In the rows, zero is written as 128.
Known rows:
k570: 156	111	136	124	106	111	125	117	124	148	155	98	139	133	118	119	169	133	157	129	161	168	121	131	128	160	114	113	160	131	128	100	107	111	139	97	118	127	121	131	97	139	130	126
k758: 143	136	135	124	115	111	143	133	131	131	134	147	96	149	135	124	122	123	112	93	148	150	119	120	135	148	95	105	132	162	126	95	105	116	111	137	100	132	156	115	145	121	131	122
k14: 179	109	152	115	110	99	131	135	101	145	143	104	151	129	130	96	143	128	130	135	104	140	121	141	155	147	125	168	137	136	132	128	121	114	139	111	138	112	103	177	122	75	121	171
k763: 121	139	143	121	152	97	137	127	110	116	150	141	96	133	102	127	94	118	102	85	135	139	120	93	132	112	84	95	111	183	114	122	133	75	141	194	169	138	160	117	130	107	102	128
k774: 132	145	122	135	126	109	131	145	95	119	137	150	101	142	172	120	98	113	115	131	121	109	133	120	123	137	137	97	109	150	141	94	133	162	123	152	103	131	159	87	170	105	123	70
k468: 139	119	122	123	139	136	116	103	122	118	104	131	150	105	133	139	148	82	127	136	84	149	144	110	128	114	147	136	124	154	144	126	115	177	135	133	117	123	103	99	146	101	134	89
k369: 158	118	168	141	122	136	169	164	101	100	148	130	136	113	129	120	102	59	142	141	115	139	165	127	108	99	161	131	131	115	136	130	134	149	148	124	120	109	99	115	177	91	147	117
k665: 156	100	151	136	111	156	125	120	130	118	123	115	148	109	117	116	138	72	116	125	109	137	146	137	103	99	153	148	128	149	131	112	84	176	147	120	120	137	76	119	171	109	155	97
k671: 141	138	145	112	125	129	136	150	105	117	73	149	112	102	156	131	129	77	114	132	128	122	137	98	137	77	132	126	105	145	138	92	110	153	148	122	116	122	129	102	143	91	97	84
k176: 123	108	131	147	115	132	127	122	165	131	95	112	149	93	105	119	130	104	121	132	125	128	142	143	122	120	131	154	136	129	131	121	112	150	126	122	134	111	110	132	119	140	159	151
k820: 135	159	116	124	132	141	156	105	136	127	124	133	126	102	142	147	141	161	135	132	124	134	123	112	142	129	125	96	134	121	157	171	153	124	111	91	113	109	142	126	114	139	110	135
k885: 128	133	142	122	131	110	136	143	111	118	107	141	88	125	151	131	117	134	99	113	144	106	116	113	141	112	120	90	101	122	125	116	132	110	115	154	147	130	145	131	138	102	123	110
k381: 135	140	135	144	103	142	138	95	165	140	94	108	139	98	108	134	160	143	110	130	129	137	117	114	126	120	141	128	133	123	144	109	121	140	129	118	133	138	128	137	101	143	114	131
k703: 131	153	133	136	155	135	159	103	128	109	151	138	131	116	99	139	116	146	126	122	128	143	120	100	121	118	118	101	128	152	147	159	147	97	145	124	152	139	116	118	114	144	96	149
k115: 139	145	120	125	100	113	135	117	119	129	123	132	105	102	118	114	130	158	101	96	153	125	120	124	129	136	126	108	117	118	144	129	127	117	108	155	137	111	153	133	124	104	139	121
k812: 123	135	124	130	105	119	139	108	128	134	118	139	105	112	136	127	140	156	101	101	136	122	114	144	130	149	118	103	121	130	132	136	118	122	105	132	142	120	153	131	128	114	136	118
k444: 116	161	129	86	132	147	134	121	145	121	116	140	130	135	149	171	152	154	119	139	131	127	106	107	143	122	128	109	110	109	127	121	128	122	121	133	93	146	170	111	100	116	111	131
k187: 99	96	129	130	128	121	111	147	149	133	123	137	124	148	137	92	118	104	116	129	123	135	137	148	136	118	118	170	126	123	121	141	125	118	117	108	127	96	120	155	147	115	148	146
k930: 107	126	121	129	142	135	95	136	106	154	139	133	129	141	146	126	140	172	149	155	133	113	125	127	116	144	143	103	132	112	139	133	126	142	137	124	132	142	135	127	118	161	123	109
k143: 113	121	136	111	140	105	119	150	91	143	95	145	118	111	157	117	128	129	133	141	160	111	130	107	144	97	121	110	134	113	120	125	143	103	140	131	154	111	150	134	104	123	105	118
k984: 92	125	95	127	149	150	111	133	125	119	131	115	124	164	163	140	131	106	169	130	158	113	132	133	146	132	130	111	121	119	102	87	150	116	109	120	119	145	139	100	97	156	122	96
k437: 133	116	121	117	133	101	106	124	102	147	113	127	145	139	155	131	152	161	166	156	130	104	126	130	134	144	137	124	159	127	125	131	144	130	142	134	127	136	146	138	106	156	133	127

Facts:
[k512,k856,k14,k792,k790,k248,k386,k999,k187,k863,k419,k844] Θ 100
[k984,k165,k653,k143,k535,k783,k434,k372,k64,k930,k437,k570] Θ 794
[k329,k665,k381,k671,k176,k484,k173,k918,k722,k514,k468] Θ 499
[k369,k802,k389,k502,k703,k820,k528,k654,k307,k427] Θ 447
[k93,k573,k413,k885,k812,k115,k98,k801,k763,k774,k758] Θ 739
[k227,k137,k444,k409,k204,k334] Θ 307
k856 Δ: k763,k703
k369 Δ: k999,k137
k93 Δ: k654,k703,k918,k413,k437
k14 Δ: k654,k918,k437
k665 Δ: k999,k137
k137 Δ: k918
k413 Δ: k999,k703
k671 Δ: k999
k434 Δ: k528
k386 Δ: k703
k372 Δ: k703
k863 Δ: k703,k468
k528 Δ: k413
k570 Δ: k437
k763 Δ: k703
k468 Δ: k999,k654,k369
k774 Δ: k999
k758 Δ: k468
[k512,k984,k329,k653,k369,k227,k665,k802,k573,k535,k409,k783,k502,k790,k176,k204,k484,k918,k187,k528,k98,k307,k468,k427] Σ vuda
[k856,k137,k413,k372,k64,k930,k437,k419,k514,k774] Σ kulom
[k165,k248,k173,k654,k801,k334] Σ stilu
[k93,k143,k14,k381,k389,k444,k792,k671,k434,k703,k386,k885,k820,k999,k863,k812,k722,k115,k844,k570,k763,k758] Σ fadafli
γ k381 <- k856,k329
γ k165 <- k856
γ k665 <- k165
γ k227 <- k369
γ k758 <- k369,k999,k187
γ k176 <- k369,k248
γ k444 <- k143,k334
γ k528 <- k143,k885
γ k573 <- k14,k176,k204
γ k654 <- k665,k783,k722
γ k535 <- k665,k792,k204
γ k386 <- k665,k573,k204
γ k783 <- k137
γ k204 <- k413
γ k409 <- k535
γ k844 <- k409
γ k502 <- k409,k64,k844
γ k984 <- k671,k999,k774
γ k570 <- k790,k386,k722
γ k64 <- k790,k758
γ k820 <- k434
γ k802 <- k248
γ k98 <- k999,k763
γ k512 <- k918
γ k722 <- k187
γ k774 <- k528

Rows, some named above:
118	168	136	95	124	150	126	117	141	121	118	130	130	135	146	163	162	157	120	137	129	133	114	101	150	131	137	114	114	105	125	119	124	118	123	133	102	131	164	117	113	112	110	136 | k444
118	140	146	102	142	124	111	141	114	126	121	159	113	133	125	184	133	152	125	154	106	99	125	116	138	114	145	136	115	90	114	142	109	123	121	152	125	142	151	126	114	110	132	134 | k334
114	122	139	115	143	106	100	154	86	136	93	133	111	108	161	115	127	129	143	129	153	103	138	111	156	96	124	115	117	105	126	128	143	97	145	112	155	118	145	151	111	117	107	110 | k143
124	150	120	148	135	121	107	104	131	129	147	138	81	127	129	160	130	160	119	107	113	101	120	152	117	130	130	101	126	122	122	141	105	138	93	139	137	157	137	134	129	120	128	108 | k801
139	133	143	119	138	148	127	167	97	113	131	134	102	151	168	100	105	98	94	142	124	112	136	118	139	99	132	145	76	129	121	96	129	119	136	103	133	142	129	118	164	92	80	105 | k999
151	102	146	135	118	143	128	130	137	115	128	123	152	117	112	121	129	73	118	139	110	139	146	145	99	104	145	152	131	136	123	107	94	174	152	124	139	128	80	111	173	118	149	98 | k665
126	126	124	109	156	119	97	127	101	143	123	130	141	122	143	118	164	158	143	132	140	137	118	107	135	141	130	110	131	114	144	146	133	117	148	116	150	117	134	133	101	137	105	103 | k434
133	142	132	110	136	124	112	115	119	133	150	135	140	122	104	100	133	134	117	123	84	135	117	95	142	131	99	153	111	167	136	143	144	101	147	138	141	106	143	135	108	110	90	134 | k863
164	135	145	116	122	83	134	94	103	126	155	124	123	111	127	119	158	148	131	106	115	134	110	124	140	166	111	104	136	156	145	124	122	106	133	167	143	140	137	132	104	84	130	137 | k93
161	125	123	121	113	121	121	131	129	157	156	87	143	126	110	126	179	132	140	126	157	169	121	145	122	170	107	121	168	130	119	101	110	106	150	108	111	118	118	131	93	133	124	125 | k570
153	116	134	136	139	108	126	137	106	127	168	153	127	127	100	102	97	116	112	124	97	158	129	112	96	148	121	114	131	182	123	135	98	151	163	180	149	137	132	109	177	118	141	99 | k413
132	116	130	130	110	126	105	165	108	155	152	120	125	120	100	140	116	130	139	141	145	123	150	137	125	121	129	135	163	106	116	124	103	121	127	113	137	126	120	136	100	150	130	120 | k165
129	115	123	138	98	128	128	126	149	128	150	116	121	133	111	113	125	132	107	100	142	137	116	161	112	149	128	119	138	111	123	137	114	133	106	143	126	124	134	140	149	137	170	130 | k573
123	150	130	128	167	127	158	114	109	93	141	124	110	135	147	147	116	102	166	136	129	113	133	122	138	117	135	109	123	136	125	122	170	125	112	146	121	139	111	100	128	106	123	131 | k528
118	129	105	130	120	113	136	116	142	108	124	117	91	131	152	136	116	115	126	97	137	117	130	140	138	148	121	108	124	131	120	105	147	130	93	147	116	122	146	101	133	120	144	114 | k98
117	128	126	131	126	123	121	112	138	143	89	126	142	116	138	134	149	147	122	155	122	101	123	117	133	134	140	130	125	137	140	127	127	168	127	140	126	140	144	130	133	159	126	128 | k514
134	104	123	140	101	118	113	159	129	165	153	128	120	117	103	131	120	140	144	132	150	116	157	137	115	130	125	141	161	99	112	134	100	122	137	120	138	124	119	149	103	156	124	128 | k165
128	138	110	149	132	149	170	129	176	109	141	118	121	152	131	141	120	105	149	127	153	146	128	139	138	143	114	119	154	132	130	116	156	122	104	96	87	112	116	108	132	172	141	157 | k502
108	110	131	133	122	128	96	142	124	153	138	155	116	153	120	122	119	153	116	135	95	112	137	142	138	118	120	171	122	120	133	160	101	132	120	103	135	141	103	164	145	117	121	153 | k248
140	121	124	126	125	140	127	125	126	135	179	123	145	134	72	97	112	127	103	114	113	170	123	119	112	145	89	152	127	178	126	140	128	93	153	123	136	124	120	132	123	131	98	146 | k386
93	142	89	134	149	153	95	93	142	113	139	117	132	143	151	120	152	147	120	137	94	144	116	152	129	144	129	149	110	126	132	152	151	135	93	113	114	124	136	128	116	128	133	129 | k512
124	132	147	121	150	95	138	123	107	117	150	146	102	123	99	119	86	123	109	93	124	141	121	100	128	111	82	105	117	183	118	111	138	86	157	190	168	134	154	122	128	114	107	127 | k763
131	124	123	143	116	119	125	166	127	149	129	115	135	149	134	112	113	140	154	137	169	121	139	136	130	146	134	124	154	130	108	95	127	123	144	116	101	133	143	111	115	172	134	121 | k64
185	117	165	101	114	102	134	146	97	139	139	127	172	136	143	138	135	147	159	160	117	129	126	134	118	139	164	141	140	118	121	127	117	145	146	153	104	131	119	132	133	97	155	156 | k137
162	140	118	160	122	128	157	121	145	131	167	125	123	129	87	159	124	129	150	128	128	129	146	139	118	145	127	127	163	114	140	140	128	135	118	98	101	125	107	135	129	144	118	158 | k654
116	122	131	128	160	123	99	116	102	132	163	137	144	157	116	107	102	151	114	142	80	135	106	124	111	134	127	158	110	171	134	160	129	127	165	158	164	149	114	140	153	134	108	146 | k856
133	128	125	117	131	133	124	120	138	140	169	125	152	134	72	99	113	126	104	120	116	170	121	120	121	150	93	165	118	176	130	134	118	90	164	125	135	118	130	142	126	141	97	169 | k386
115	99	121	142	113	134	132	148	145	131	133	113	134	137	116	114	117	103	157	119	163	136	146	150	125	136	104	126	148	102	107	109	137	113	129	105	121	111	137	122	104	159	152	117 | k535
141	126	150	135	98	137	152	130	155	138	98	106	152	110	99	117	129	130	97	134	148	135	126	122	122	104	128	145	137	118	143	104	92	135	145	123	146	140	107	145	144	139	128	142 | k722
136	131	134	144	104	153	133	105	150	134	94	119	143	89	93	130	166	145	102	123	139	120	113	120	131	125	126	145	132	133	148	108	111	128	124	120	130	143	125	131	109	126	114	127 | k381
130	155	130	129	158	137	161	111	124	113	154	144	133	111	101	138	116	135	127	129	125	134	118	101	125	127	110	100	116	151	140	155	153	98	142	136	153	132	129	124	133	140	89	139 | k703
119	121	128	133	163	130	95	123	110	128	162	136	155	148	109	94	103	165	113	142	93	143	115	127	115	141	125	155	106	160	123	154	124	118	159	155	163	153	104	136	150	141	105	155 | k856
132	148	111	147	131	150	124	122	108	135	134	117	132	146	145	119	123	163	108	136	96	96	131	146	130	139	149	154	105	124	137	125	145	132	124	123	123	153	139	138	131	138	94	135 | k419
118	118	129	134	163	125	98	134	103	129	149	122	155	124	105	118	124	154	142	140	126	132	127	99	101	150	136	122	136	166	120	132	139	109	162	166	149	150	141	105	96	168	101	114 | k372

The same objects again, as new rows of numbers:
Known rows:
k137: 117	104	142	152	99	121	129	89	105	181	142	79	171	163	134
k763: 159	118	131	127	182	80	67	144	135	206	131	118	139	73	96
k790: 131	119	117	116	122	120	109	134	113	110	127	121	135	137	154
k802: 123	139	126	122	138	172	152	126	115	68	140	132	114	141	143
k204: 113	116	101	115	132	129	113	134	120	114	137	120	135	149	141
k115: 119	124	97	125	134	120	106	142	136	127	121	118	131	129	114
k427: 107	155	122	120	107	162	134	121	126	79	141	141	96	128	135
k389: 113	159	127	125	115	169	141	105	114	84	138	135	98	122	123
k176: 148	113	129	120	169	114	135	141	142	98	118	126	115	145	146
k444: 119	155	128	131	68	146	97	147	103	133	102	119	121	112	121
k64: 151	105	151	151	116	124	174	124	90	130	117	116	133	172	144
k573: 127	103	95	122	149	107	105	144	124	123	133	116	143	151	138
k372: 144	111	163	167	166	104	147	116	137	187	127	138	116	97	96
k535: 130	119	124	127	153	126	155	124	125	104	136	127	103	138	153
k227: 124	120	107	126	140	143	117	138	120	107	126	120	140	143	130
k512: 112	112	178	85	116	93	84	124	224	63	129	157	95	86	102
k334: 107	172	157	140	42	110	107	150	77	162	98	135	157	136	133
k187: 135	120	119	113	107	121	108	132	118	109	126	120	131	141	155
k570: 135	125	153	130	199	148	160	97	146	136	147	100	133	111	129
k502: 111	147	119	124	131	167	145	118	115	78	139	140	107	143	141
k844: 129	129	111	120	135	130	117	128	128	109	121	115	130	136	134
k93: 117	128	137	131	178	126	92	110	156	172	147	98	160	83	102

Rows, some named above:
116	124	131	124	177	124	91	104	156	180	140	102	154	81	95 | k93
140	136	84	119	90	190	157	108	116	147	156	157	138	132	124 | k369
123	143	121	130	163	131	100	119	155	163	136	130	119	74	96 | k863
141	115	101	124	154	121	102	136	130	167	132	108	158	122	112 | k758
114	117	183	90	122	95	87	126	220	70	133	156	92	97	101 | k512
127	105	99	121	141	107	107	146	131	127	126	116	151	154	140 | k573
135	166	183	99	51	202	115	99	88	136	164	158	139	70	135 | k528
118	122	138	140	109	83	103	100	123	187	139	129	123	110	109 | k856
108	172	159	138	44	114	106	152	81	162	91	141	159	133	136 | k334
146	113	164	168	165	104	148	114	134	183	132	135	117	99	98 | k372
122	118	140	141	83	128	137	131	109	117	113	119	135	154	132 | k419
135	126	150	142	197	138	158	97	141	136	141	103	127	112	132 | k570
105	183	155	143	38	114	110	151	78	158	92	135	162	132	135 | k334
149	135	90	111	77	155	121	144	108	141	123	144	139	135	126 | k999
110	130	103	121	151	109	130	120	156	103	129	131	88	125	133 | k381
97	135	117	138	143	95	132	151	127	141	110	133	170	158	125 | k801
93	165	151	150	140	147	173	112	109	98	130	136	147	162	135 | k654
148	131	87	106	76	150	121	141	108	136	133	145	142	130	124 | k999
90	163	148	143	141	151	165	112	111	94	134	141	151	158	137 | k654
134	133	141	135	134	136	148	140	122	111	111	129	108	130	141 | k984
131	116	106	128	127	121	104	153	126	123	113	119	147	143	131 | k98
136	122	88	129	154	146	153	128	178	157	131	148	124	108	112 | k468
142	134	136	122	148	170	156	94	115	151	153	127	138	98	136 | k434
103	141	139	138	152	108	176	119	119	129	124	141	133	151	140 | k165
117	129	152	123	157	138	107	93	135	144	144	84	150	120	139 | k14
175	132	108	120	97	138	134	144	131	173	121	156	141	105	112 | k671
140	132	141	114	142	166	159	96	119	153	153	125	140	99	135 | k434
135	143	124	125	69	108	73	162	99	148	110	111	135	120	128 | k885
138	112	157	148	114	106	154	139	126	113	103	126	116	159	132 | k514
143	154	163	128	78	133	127	137	99	140	112	121	97	103	136 | k143
122	105	138	154	96	116	130	89	102	184	138	82	180	161	126 | k137
157	110	105	143	34	145	127	146	90	215	118	145	178	139	101 | k774
121	145	143	136	136	105	139	145	107	123	111	131	166	159	145 | k248
137	130	125	120	186	112	94	124	147	164	140	127	124	74	107 | k386
169	84	111	129	102	104	121	121	109	231	151	140	193	116	105 | k413
115	158	133	133	143	149	119	125	125	107	145	141	86	96	102 | k703

